Below are the code and all the weights of a small trained network. Each question names an input and a class and asks about switching units off, where a switched-off unit gives its printed mean instead of its output.

import numpy as np


def w(rows, s, z=0):
    codes = np.array(rows[::2]) - 128.0
    scale = np.full(codes.shape[1], s)
    scale[-1] = z or s
    return codes * scale


def f(y):
    return np.maximum(y, 0)


def log_softmax(a):
    a = a - a.max(-1, keepdims=True)
    return a - np.log(np.exp(a).sum(-1, keepdims=True))


def net(x, mask):
    res = np.array(x, float).reshape(1, 7) / 4 @ E
    y = f(res @ A[0][:, :-1].T + A[0][:, -1])
    res = res + np.where(mask, y, B[0][:, -1]) @ B[0][:, :-1]
    return log_softmax(res[-1] @ U[:, :-1].T + U[:, -1])


A, B = {}, {}
E = w([
[148,90,2,70,151,119,168],'x0',
[85,163,225,143,194,52,164],'x1',
[92,99,174,9,125,111,215],'x2',
[115,68,126,133,217,185,141],'x3',
[167,235,157,92,246,128,100],'x4',
[201,104,107,80,131,169,133],'x5',
[30,117,76,173,151,190,126],'x6',
],0.0098)
A[0] = w([
[136,181,66,162,2,147,66,161],'N1',
[216,60,194,106,169,202,177,221],'N2',
[97,52,54,171,194,187,129,201],'N3',
[135,142,182,151,141,84,94,121],'N4',
[88,201,224,110,170,43,111,178],'N5',
[232,195,178,155,104,13,167,216],'N6',
[243,147,149,140,127,60,121,207],'N7',
[80,71,139,125,57,79,208,112],'N8',
[52,108,26,206,207,124,211,161],'N9',
[69,40,101,148,189,129,151,197],'N10',
[68,78,94,111,123,199,151,173],'N11',
[79,79,96,128,34,132,202,156],'N12',
[174,180,234,112,205,56,158,254],'N13',
[199,113,112,128,96,59,109,147],'N14',
[43,112,102,135,64,160,201,204],'N15',
[56,231,66,123,58,78,125,238],'N16',
[175,119,49,124,109,134,86,234],'N17',
[121,164,126,160,66,156,3,170],'N18',
[94,101,166,66,73,123,187,188],'N19',
[214,76,137,115,93,50,155,186],'N20',
],0.0093,0.0037)
B[0] = w([
[177,78,78,209,128,181,144,241],'N1',
[98,128,43,2,160,114,123,193],'N2',
[73,128,58,165,134,100,65,227],'N3',
[68,163,147,131,121,133,124,174],'N4',
[160,210,235,151,228,141,164,240],'N5',
[150,170,134,120,138,135,193,236],'N6',
[148,192,94,94,53,130,205,207],'N7',
[204,62,208,78,181,97,166,213],'N8',
[41,117,122,184,155,102,35,227],'N9',
[68,88,140,73,160,67,69,203],'N10',
[105,48,133,103,143,136,95,201],'N11',
[178,10,143,130,110,132,123,227],'N12',
[101,209,177,72,164,193,124,252],'N13',
[122,132,83,108,39,111,194,185],'N14',
[212,69,197,178,183,74,74,220],'N15',
[155,118,200,213,94,179,133,215],'N16',
[138,166,47,158,63,101,100,212],'N17',
[169,103,99,137,104,193,111,220],'N18',
[123,99,223,34,179,101,167,207],'N19',
[136,118,109,105,56,72,224,203],'N20',
],0.0072,0.013)
U = w([
[182,164,87,59,49,98,245,138],'0',
[140,254,184,116,211,188,163,223],'1',
[162,38,193,78,130,43,163,4],'2',
[220,126,71,222,67,222,114,120],'3',
[57,90,90,159,149,46,18,136],'4',
[133,118,62,35,183,170,106,58],'5',
],0.0088,0.0014)

Each question gives the input, the list of numbers given to net, and the class t.
The units are the neurons (one row each of A and B). Each row of codes is followed by its name. A weight is (code - 128) times the scale printed after its matrix; where a second scale follows, it is the last column's (A, B and U).
mask holds one flag per neuron, in row order. A switched-off neuron (its flag False) gives its mean, the last column of its row in B, instead of its output. The means were averaged over made-up inputs and are rounded, as every weight is.
A unit's drop is (log p(t) with every unit on - log p(t) with that unit switched off) / (log p(t) with every unit on - log p(t) with every unit switched off).
The circuit of an input: a set's keep is (log p(t) with only the set's units on - log p(t) with every unit switched off) / (log p(t) with every unit on - log p(t) with every unit switched off). Starting from the 12 units with the biggest drops (on a tie, the unit counted first), units are removed one at a time, each time the one whose removal leaves the highest keep (on an exact tie, the one counted first), for as long as the keep stays at least 0.8.
circuit, biggest first: the units of the circuit, biggest drop first
top k neurons: the k neurons with the biggest drops, biggest first
drop of u: that unit's drop, to one decimal
input [-3,4,8,-7,-2,-7,0], class 1: circuit, biggest first	[N5]
input [0,6,2,-4,1,8,-4], class 0: top 3 neurons	[N20, N7, N14]
input [3,-8,-8,5,4,8,6], class 4: circuit, biggest first	[N3, N9]
input [-1,8,3,-8,-2,7,1], class 1: top 2 neurons	[N5, N13]
input [8,4,-3,-4,2,6,2], class 0: top 2 neurons	[N1, N15]
input [7,-1,7,-8,-3,1,-4], class 2: top 2 neurons	[N8, N19]
input [3,-7,4,-3,-8,-8,6], class 2: top 4 neurons	[N8, N12, N19, N15]
input [1,-1,-8,-2,-6,-2,8], class 4: top 3 neurons	[N9, N3, N10]
input [5,6,-5,2,3,5,-6], class 0: top 3 neurons	[N7, N20, N14]
input [-2,2,3,7,4,7,6], class 5: top 4 neurons	[N2, N15, N17, N16]
input [5,-4,-7,-1,7,-8,-7], class 3: drop of N8	0.4
input [8,5,2,3,0,-8,-5], class 1: drop of N5	0.1
input [7,-5,-5,0,3,-3,-7], class 0: drop of N7	0.3
input [8,-3,-2,-3,-2,-5,4], class 4: circuit, biggest first	[N9]
input [2,-2,2,8,-6,-4,-2], class 4: top 2 neurons	[N3, N9]
